B =
121; 132; 127; 132; 144
97; 138; 135; 126; 120
128; 148; 120; 159; 181
122; 129; 127; 133; 156
88; 165; 180; 129; 79
107; 117; 100; 128; 111
120; 128; 126; 132; 143
128; 130; 121; 126; 163
100; 130; 120; 124; 128
Rows and columns are numbered from 1.
The top-left entry is 121
The bottom-right entry?
A: 128
The entry at row 1, column 2?
A: 132
The entry directly below 133?
A: 129
The entry in row 2 and column 1 is 97
The entry at row 1, column 3?
A: 127
The entry at row 3, column 1?
A: 128
The top-right entry -> 144
The entry directly above the largest entry?
A: 120
The entry just left of 143?
A: 132
The entry directly above 165: 129
The entry directly below 79 is 111
The entry directly above the centre entry: 127
The bottom-left entry?
A: 100
The entry directly above 117: 165
The minimum?
A: 79
The entry directly above 156 -> 181

a =
153; 155; 152; 117; 103; 156; 153; 141; 162; 149
149; 159; 157; 103; 126; 108; 88; 116; 147; 163
141; 133; 125; 86; 127; 119; 64; 142; 142; 97
128; 122; 123; 78; 127; 101; 65; 165; 178; 103
155; 137; 155; 111; 100; 150; 152; 129; 183; 162
140; 126; 143; 104; 120; 133; 80; 139; 159; 99
156; 135; 129; 115; 127; 154; 120; 122; 159; 115
The third entry, reading row by row -> 152
Give the bottom-left entry.
A: 156
The top-left entry -> 153
The largest entry in the last column: 163
Give the largest entry in the first row.
A: 162
The first entry on the diagonal from the top-right corner -> 149
Give the entry just right of 116.
A: 147
The entry directly below 100 is 120
Give the smallest entry in the first row.
A: 103
The second largest entry -> 178
Give the 3rd entry on the main diagonal.
A: 125
Give the first entry in the row that holds the smallest entry.
A: 141
Give the entry in the bottom-right corner.
A: 115
The entry just right of the smallest entry -> 142
The largest entry in the last row -> 159
Give the last entry in the row that holds the smallest entry.
A: 97
Give the bottom entry of the column that holds the smallest entry.
A: 120
Give the 4th entry in reading order.
A: 117
Give the entry just left of the smallest entry.
A: 119
The entry directly below 78 is 111
The second entry in reading order is 155
The entry just left of 119: 127
Give the entry directly above 64.
A: 88
The first entry in the row that holds the largest entry: 155
Give the entry just left of the largest entry.
A: 129
The second entry on the main diagonal: 159
Give the last entry of the largest entry's row.
A: 162
The entry directly below 65 -> 152
Give the entry just right of 137.
A: 155
Give the 3rd smallest entry.
A: 78
